Below is a small trained network, with its code and all its weights. Each question gives an input and a target symbol and asks what happens when units are switched off, that is, made to give their printed mean instead of their output.

import numpy as np


def w(rows, s, z=0):
    codes = np.array(rows[::2]) - 128.0
    scale = np.full(codes.shape[1], s)
    scale[-1] = z or s
    return codes * scale


def f(y):
    return y / 2 * (1 + np.tanh(0.7978845608 * (y + 0.044715 * y**3)))


def softmax(a):
    e = np.exp(a - a.max(-1, keepdims=True))
    return e / e.sum(-1, keepdims=True)


def log_softmax(a):
    a = a - a.max(-1, keepdims=True)
    return a - np.log(np.exp(a).sum(-1, keepdims=True))


def net(x, mask):
    ids = ['ΔΠΦΨΩαβεζθμξσ'.index(c) for c in x.split()]
    T = len(ids)
    res = E[ids] + P[:T]
    q, k, v = (res @ M[0].T for M in (Q, K, V))
    z = softmax(np.where(np.tri(T) > 0, q @ k.T / 2**0.5, -1e9)) @ v
    res = res + np.where(mask[0], z, O[0][:, -1]) @ O[0][:, :-1]
    y = f(res @ A[0][:, :-1].T + A[0][:, -1])
    res = res + np.where(mask[1:13], y, B[0][:, -1]) @ B[0][:, :-1]
    return log_softmax(res[-1] @ U[:, :-1].T + U[:, -1])


Q, K, V, O, A, B = {}, {}, {}, {}, {}, {}
E = w([
[167,179,79,52,123,73,71],'Δ',
[19,11,247,238,12,254,160],'Π',
[124,120,164,132,167,118,187],'Φ',
[59,155,47,199,81,117,101],'Ψ',
[92,138,84,228,80,82,115],'Ω',
[29,168,142,148,151,115,172],'α',
[26,79,140,178,133,99,2],'β',
[136,155,58,98,175,114,180],'ε',
[49,143,67,115,164,134,244],'ζ',
[63,159,122,120,108,119,123],'θ',
[56,136,66,183,90,96,180],'μ',
[115,103,100,154,88,61,146],'ξ',
[30,133,121,136,88,82,176],'σ',
],0.018)
P = w([
[18,244,174,122,102,98,215],'0',
[124,161,166,140,98,53,175],'1',
[150,153,151,141,135,95,153],'2',
[162,144,131,132,130,111,161],'3',
[175,135,122,125,124,120,165],'4',
[174,127,111,119,116,127,170],'5',
[199,134,99,121,122,144,178],'6',
],0.011)
Q[0] = w([
[146,140,129,89,38,139,57],'head 0',
[177,222,200,2,148,96,65],'head 0',
],0.0075)
K[0] = w([
[153,186,84,76,190,88,7],'head 0',
[175,194,54,47,253,18,131],'head 0',
],0.0054)
V[0] = w([
[201,180,94,93,120,115,219],'head 0',
[49,127,44,149,189,2,115],'head 0',
],0.0077)
O[0] = w([
[66,108,156,182,34,133,96,26],'head 0',
[255,199,209,118,95,160,117,255],'head 0',
],0.0092,0.0073)
A[0] = w([
[148,156,238,124,173,141,117,4],'neuron 0',
[190,112,58,60,54,63,177,192],'neuron 1',
[125,65,229,148,67,245,54,132],'neuron 2',
[157,105,143,225,81,72,61,162],'neuron 3',
[177,90,96,90,146,147,47,96],'neuron 4',
[72,185,84,112,160,180,137,48],'neuron 5',
[166,49,199,176,124,206,158,254],'neuron 6',
[154,74,101,60,225,168,24,86],'neuron 7',
[50,78,158,113,133,133,9,122],'neuron 8',
[135,138,215,149,126,91,58,66],'neuron 9',
[166,130,36,142,92,169,173,157],'neuron 10',
[29,141,135,136,123,77,6,197],'neuron 11',
],0.011,0.0072)
B[0] = w([
[57,208,102,171,242,152,207,220],'neuron 0',
[36,138,175,160,194,139,88,254],'neuron 1',
[116,205,133,101,246,64,175,157],'neuron 2',
[102,162,116,76,178,164,173,227],'neuron 3',
[97,74,80,140,99,215,105,171],'neuron 4',
[213,134,118,93,140,255,114,146],'neuron 5',
[127,201,84,84,78,101,18,238],'neuron 6',
[232,43,110,87,71,75,12,213],'neuron 7',
[197,237,206,121,227,111,143,166],'neuron 8',
[32,95,60,102,143,114,120,223],'neuron 9',
[70,183,119,105,100,108,113,189],'neuron 10',
[121,165,164,218,248,208,205,204],'neuron 11',
],0.009,0.0075)
U = w([
[95,217,209,132,162,129,182,158],'Δ',
[124,168,135,80,140,111,55,188],'Π',
[168,102,143,88,59,127,2,248],'Φ',
[160,91,137,76,160,82,210,168],'Ψ',
[132,142,88,232,149,107,158,61],'Ω',
[96,129,192,135,159,178,104,27],'α',
[106,138,101,139,143,143,158,51],'β',
[134,157,83,200,153,192,127,4],'ε',
[183,114,176,170,174,135,151,103],'ζ',
[152,128,139,107,160,173,191,74],'θ',
[120,143,116,56,135,184,167,38],'μ',
[115,116,164,120,169,149,188,59],'ξ',
[83,105,149,168,172,56,116,33],'σ',
],0.01,0.011)

Each question gives the input, a string of symbols that net reads in full, and the target symbol t.
The units are the heads (2 rows each of Q, K, V and O) and the neurons (one row each of A and B). Each row of codes is followed by its name. A weight is (code - 128) times the scale printed after its matrix; where a second scale follows, it is the last column's (O, A, B and U).
mask holds one flag per unit, heads first, then neurons. A switched-off unit (its flag False) gives its mean, the last column of its rows in O or B, instead of its output. The means were averaged over made-up inputs and are rounded, as every weight is.
A unit's drop is (log p(t) with every unit on - log p(t) with that unit switched off) / (log p(t) with every unit on - log p(t) with every unit switched off).
The circuit of an input: a set's keep is (log p(t) with only the set's units on - log p(t) with every unit switched off) / (log p(t) with every unit on - log p(t) with every unit switched off). Starting from the 12 units with the biggest drops (on a tie, the unit counted first), units are removed one at a time, each time the one whose removal leaves the highest keep (on an exact tie, the one counted first), for as long as the keep stays at least 0.8.
units of the circuit, in order: the units of the circuit, biggest drop first
most important unit: the unit with the biggest drop
k most important neurons: the k neurons with the biggest drops, biggest first
drop of u: that unit's drop, to one decimal
input Ω ξ β β θ σ β, target Φ: units of the circuit, in order => neuron 7
input β Ψ Ψ β ε Δ, target Δ: units of the circuit, in order => head 0; neuron 7; neuron 6
input Φ Φ β, target Δ: 2 most important neurons => neuron 11; neuron 8
input β β Π Ψ ε, target Π: units of the circuit, in order => head 0; neuron 7; neuron 10
input Φ ε Φ, target Π: units of the circuit, in order => neuron 6; neuron 11
input Φ Φ β β Φ Ω Φ, target Φ: units of the circuit, in order => head 0; neuron 6; neuron 0
input β Δ ζ β β, target Φ: units of the circuit, in order => head 0; neuron 7
input σ μ Φ Ψ Φ Φ β, target Δ: 3 most important neurons => neuron 11; neuron 2; neuron 8
input σ Π ξ β ξ Π, target Π: 2 most important neurons => neuron 6; neuron 0
input Δ β ζ Ψ Π Ψ, target ε: units of the circuit, in order => head 0; neuron 5; neuron 11
input Ψ Π Ψ ε ζ, target μ: 3 most important neurons => neuron 5; neuron 10; neuron 11
input β Π β, target ζ: 4 most important neurons => neuron 11; neuron 7; neuron 8; neuron 6
input Φ β Φ, target Π: 2 most important neurons => neuron 6; neuron 11
input μ ζ Φ ξ Ψ, target Δ: 2 most important neurons => neuron 7; neuron 3
input β Φ Δ Φ Φ, target Φ: 3 most important neurons => neuron 6; neuron 11; neuron 0
input Π ζ β β, target ζ: most important unit => neuron 11
input Φ Π β Δ ξ, target σ: drop of neuron 1 => 0.3
input Π β Ψ, target ε: drop of neuron 11 => 0.4
input Ω Π ξ ζ β β ξ, target σ: drop of head 0 => 0.8
input Φ Π Ω, target Ω: drop of neuron 3 => 0.2
